Rows lie near named flat spaces through zero. A row that begins with a name and a colon came from that space; any other row is followed by the name of its block's space that it lies nearest.
z127z328: [ -3  -2   7 -18 -10 -25   3  25 -25  22  33  -8  44  19 -16  -8 -16  -9
 -32  15 -21]
z759z266: [-40  52  27 -22  15  27   0  16 -46  19 -13 -14 -30  11  29 -40  25 -12
  36 -20   2]
z267z655: [  8  12 -17 -18  20  42  -1  31   8  13  -1 -10  10  10   8  -3   5 -11
 -10  10  13]
[-25 -16  27   4 -50 -41 -10 -45  -7 -21  15  -1  -9  -5 -26   5 -19   5
   0 -14  15]
z267z655
z48z276: [  7  15   9  -5   0 -19   8  24   1  -8  28 -12  15  -1  -7   8  18   1
  15  23   2]
[ 22 -21 -20   7 -20  13  40 -23  36 -18  10   3  18 -27 -44  25  15  -2
 -32 -34  16]
z759z266
z48z276: [ 15 -19 -27 -17 -27  29  35 -38  31 -15 -16  42   9 -47  24  11   6  11
 -41 -78  22]
z578z486: [-38   8  17  58 -45 -59  31  22  25  50   5  -2 -14  15 -53 -12  16 -15
 -11  20 -10]
z127z328: [-59 -54 -38 -13   5 -44   1  33  -5 -19  42 -33  10  23  11 -19 -46  14
 -12   5 -11]
[  2   5   8  26 -31  -2 -71   4  15 -14 -13 -42   0 -13  19 -48 -16  -5
  40   7 -17]
z127z328
z535z73: [-18  53  -1   9 -27  34 -40  30  -8   7  22  18 -16  24  -1 -34 -14  13
  -7 -15 -21]
z759z266: [ 18   9 -12  37  19  26 -26   6 -35  -7   1  25  -4  38  39  44   0  18
 -16  76 -44]
[ 12 -28   5   0   9 -20 -17   8   1   8  14 -13  -1   6 -28 -11  16  46
  -7 -12  44]
z535z73
[ -4 -15   6 -39  -7  24 -59   5 -23 -24  14 -10  65 -10  48   9 -28  25
  22 -53  -1]
z578z486
[  0 -29   3 -43  23 -19 -22  11 -37   3 -22 -32 -28  16  -7  15  -7 -44
 -10 -16  11]
z127z328
[ 26 -40  22   6 -16 -46  -2  -3  -5   4  15  -8   3  -9 -21   8 -18  20
  10 -23  -1]
z267z655
[  8   7 -11  27   9 -25 -31 -16 -13 -30  24 -16 -17 -29  -9 -15  12 -33
   5  -9  19]
z127z328
z535z73: [-36  15 -41  28   7 -20 -33  28  -1 -17  26   2  26  27  40 -20 -18  38
   3  -3 -13]
[  2  18   3  45  -6 -13   1  -6  10   7  -5 -15 -22 -14  -4 -25  -6 -21
  -4  42  35]
z127z328
[  0  -6   2 -24 -40  16   3 -30 -14   0 -26  46 -10 -17  45   5 -23  -1
 -17 -40 -18]
z48z276

Each name stands for a flat space through zero: a line, a plane or more. A row that begins with a name and a colon came from that space; any other row is followed by the name of the space it lies nearest, among the names in its block.
z338-z693: [ 24 -20 -20   6  11 -21  -3   3  33 -11  -5  21  19  -6  47 -11  -7 -34
  -7 -20  -1]
z988-z835: [ 22   7   1  -3   0   8  12   6   1  -5  10 -14   2  -7  18  -3   3  11
   8  21 -11]
z793-z240: [-49  33  -6   2  30 -52   4   2  32 -34 -28  22  11 -23   7 -21   5 -16
 -25  13 -23]
z309-z686: [-10 -53  19 -31 -17   4 -47  10   4 -19 -10 -43  -3 -21   6  -6 -24   2
   3 -11  -7]
z484-z585: [-52  17  -9 -64  66  51 -40  58 -16  21  17  33 -13 -13  35  13   8  37
  -9 -20  13]
z650-z46: [ -9 -11  -4   6  23  -3   1  37   1  17   8 -18   8 -18 -14 -12  10 -19
  -6   8   6]
z650-z46: [-11   0  38   3  17 -10 -11  -8  -7  10 -12 -12  33   0   6 -15   4  13
   6  14 -15]
z349-z324: [  3 -16  16 -27 -18  -9 -11 -19  -6  -5 -32   2  37   3   5  23  21   5
  32  -3 -10]
z309-z686: [-16 -51  17 -18  16 -30 -43   5  14  -6  -5 -59 -22 -47   8   6 -11   1
  38 -18   8]
[ 26  54 -16  13  -4  20  42 -10  -4  12  12  37  -3  38  12  13  30 -15
   7  12  -7]
z309-z686
[-46 -13   0 -20 -41   2 -20 -21 -17  33   4  29 -36  -1 -36 -11 -40  29
  -4 -64  -6]
z988-z835
z338-z693: [-26  28  48   7   5   8   3  -2 -40   2  10 -30   5 -22 -53  27  15  38
  18  41  14]
[ 20  17  -9 -42  13   5 -16   2 -27 -15 -33  -1   1   3 -13  44 -38  16
   2   2   0]
z650-z46
[ 45  -3 -16  29 -19 -39  -9 -21  21 -22  13   9  35  25   1 -34  -6 -12
 -29  25   5]
z484-z585
[ 25  31 -45   8  -5 -14  15  34  -6 -45 -31   2  39 -43  37  43 -14  12
 -59  -5  17]
z349-z324
[ 19  46   3   8 -26  17  11 -11  -1  -6  -9  38  13  31 -27  -8   7  10
  -7  29 -11]
z309-z686
z302-z998: [ -1 -10  14  27   4  18  23   3  46   6  39 -22  11  21   4  -1 -13 -14
  -8  -2   8]
[ 31  47  -8 -31  -8  -5   7  24 -13 -23  -2  41  -4 -26  -2  22 -11 -14
 -14  27 -19]
z302-z998
[ 44 -10   2  44   5 -17 -34   1  -1  17  50  32  -5 -12  13  16   2   4
  14  -4  48]
z793-z240
[  9 -14  19 -12  16  -8 -42 -29  41   9 -51  26  -3  39   2  16 -32  26
  16   2   0]
z650-z46
[-10  33  -6 -36   2 -32 -36  11 -56  14 -53  37 -18 -41 -12   9  36   5
   3 -14  -7]
z302-z998
[  3  19  29  26  -3  15  14 -12 -48   8  36 -13 -16 -12 -42  36  10  26
   8  41  17]
z338-z693
[-28 -21  -5  17  11  15  -5 -26  10  18 -17 -17 -24  -4  -1 -29   5  -7
  14  -4  10]
z302-z998
[ 32  13  -5  -7  33   8  24  35  -3  11  10  31  56 -41 -44   3 -32  63
  -8   7 -47]
z650-z46
[-86 -62  17  30  -2  10 -13 -20 -18  15  -9 -41 -12   3  -6 -49  36  15
  32  -5  23]
z302-z998
